Here is a tiny trained network, its code and every weight. The questions are about switching its units off for an input and a class, where a switched-off unit gives its printed mean instead of its output.

import numpy as np


def w(rows, s, z=0):
    codes = np.array(rows[::2]) - 128.0
    scale = np.full(codes.shape[1], s)
    scale[-1] = z or s
    return codes * scale


def f(y):
    return np.maximum(y, 0)


def log_softmax(a):
    a = a - a.max(-1, keepdims=True)
    return a - np.log(np.exp(a).sum(-1, keepdims=True))


def net(x, mask):
    res = np.array(x, float).reshape(1, 6) / 4 @ E
    y = f(res @ A[0][:, :-1].T + A[0][:, -1])
    res = res + np.where(mask, y, B[0][:, -1]) @ B[0][:, :-1]
    return log_softmax(res[-1] @ U[:, :-1].T + U[:, -1])


A, B = {}, {}
E = w([
[220,147,152,141,89],'x0',
[157,159,118,55,111],'x1',
[140,241,130,122,148],'x2',
[250,149,145,167,192],'x3',
[143,177,75,164,54],'x4',
[161,137,152,181,119],'x5',
],0.013)
A[0] = w([
[218,172,176,96,147,148],'neuron 0',
[154,158,43,136,74,190],'neuron 1',
[148,151,102,77,114,74],'neuron 2',
[73,70,113,65,227,140],'neuron 3',
[111,90,103,44,199,139],'neuron 4',
[118,194,133,103,158,149],'neuron 5',
[124,167,102,177,31,227],'neuron 6',
[203,90,86,213,116,229],'neuron 7',
[130,208,6,99,130,151],'neuron 8',
[197,111,226,99,211,158],'neuron 9',
[169,58,150,111,74,129],'neuron 10',
[83,129,202,129,36,253],'neuron 11',
[134,106,153,181,167,148],'neuron 12',
[163,65,67,79,35,189],'neuron 13',
[179,134,101,238,134,157],'neuron 14',
[73,110,170,111,133,234],'neuron 15',
[72,93,142,54,166,197],'neuron 16',
[83,197,61,178,113,224],'neuron 17',
[65,153,150,232,94,233],'neuron 18',
[161,110,100,198,189,179],'neuron 19',
[139,135,166,118,164,162],'neuron 20',
[135,81,158,43,177,206],'neuron 21',
[168,81,182,156,155,184],'neuron 22',
[181,181,58,164,122,181],'neuron 23',
],0.013,0.0055)
B[0] = w([
[200,198,117,175,124,234],'neuron 0',
[215,144,213,70,124,205],'neuron 1',
[150,153,117,96,149,157],'neuron 2',
[60,150,76,119,192,232],'neuron 3',
[102,115,9,137,243,201],'neuron 4',
[113,165,104,82,137,179],'neuron 5',
[148,90,185,77,104,228],'neuron 6',
[117,115,229,239,113,239],'neuron 7',
[144,215,156,1,171,203],'neuron 8',
[143,190,83,193,128,250],'neuron 9',
[195,34,72,175,59,191],'neuron 10',
[170,68,86,101,97,218],'neuron 11',
[46,104,114,202,127,184],'neuron 12',
[247,73,138,136,115,219],'neuron 13',
[120,151,204,176,115,220],'neuron 14',
[60,44,60,90,153,207],'neuron 15',
[141,112,63,77,176,225],'neuron 16',
[36,137,184,5,94,209],'neuron 17',
[39,46,163,32,89,215],'neuron 18',
[28,168,160,193,167,202],'neuron 19',
[143,129,44,182,171,172],'neuron 20',
[142,149,42,116,153,215],'neuron 21',
[143,119,89,246,120,213],'neuron 22',
[153,193,202,135,107,211],'neuron 23',
],0.0073,0.015)
U = w([
[199,82,123,118,77,250],'0',
[51,118,120,36,105,85],'1',
[143,201,121,170,159,99],'2',
[162,234,187,26,142,103],'3',
[40,113,212,164,149,48],'4',
[78,139,4,91,249,113],'5',
],0.012,0.0024)

Each question gives the input, the list of numbers given to net, and the class t.
The units are the neurons (one row each of A and B). Each row of codes is followed by its name. A weight is (code - 128) times the scale printed after its matrix; where a second scale follows, it is the last column's (A, B and U).
mask holds one flag per neuron, in row order. A switched-off neuron (its flag False) gives its mean, the last column of its row in B, instead of its output. The means were averaged over made-up inputs and are rounded, as every weight is.
A unit's drop is (log p(t) with every unit on - log p(t) with that unit switched off) / (log p(t) with every unit on - log p(t) with every unit switched off).
The circuit of an input: a set's keep is (log p(t) with only the set's units on - log p(t) with every unit switched off) / (log p(t) with every unit on - log p(t) with every unit switched off). Starting from the 12 units with the biggest drops (on a tie, the unit counted first), units are removed one at a time, each time the one whose removal leaves the highest keep (on an exact tie, the one counted first), for as long as the keep stays at least 0.8.
units of the circuit, in order: the units of the circuit, biggest drop first
top k neurons: the k neurons with the biggest drops, biggest first
drop when u is switched off: that unit's drop, to one decimal
input [-1,6,-3,2,-4,7], class 2: units of the circuit, in order => neuron 18; neuron 9
input [5,7,-6,-8,-7,8], class 0: top 3 neurons => neuron 10; neuron 13; neuron 11
input [-4,5,4,8,1,-7], class 3: units of the circuit, in order => neuron 8
input [8,-2,3,-7,-4,3], class 0: top 2 neurons => neuron 17; neuron 3
input [3,-7,0,-5,7,-2], class 1: top 2 neurons => neuron 18; neuron 17
input [4,6,3,7,-1,-3], class 2: top 3 neurons => neuron 9; neuron 17; neuron 0
input [5,-7,8,-8,7,0], class 3: top 2 neurons => neuron 1; neuron 8
input [3,-4,-4,-8,5,5], class 0: top 2 neurons => neuron 13; neuron 11
input [8,-6,1,-3,6,-1], class 3: top 2 neurons => neuron 17; neuron 1
input [-4,-7,4,-3,0,8], class 1: top 3 neurons => neuron 18; neuron 17; neuron 7
input [2,-8,4,-5,-3,5], class 1: drop when neuron 23 is switched off => 0.1
input [8,0,-2,6,-3,-4], class 2: drop when neuron 23 is switched off => 0.0
input [0,5,8,0,-7,7], class 2: drop when neuron 0 is switched off => 0.4
input [-8,-4,-5,-5,6,-5], class 1: units of the circuit, in order => neuron 17
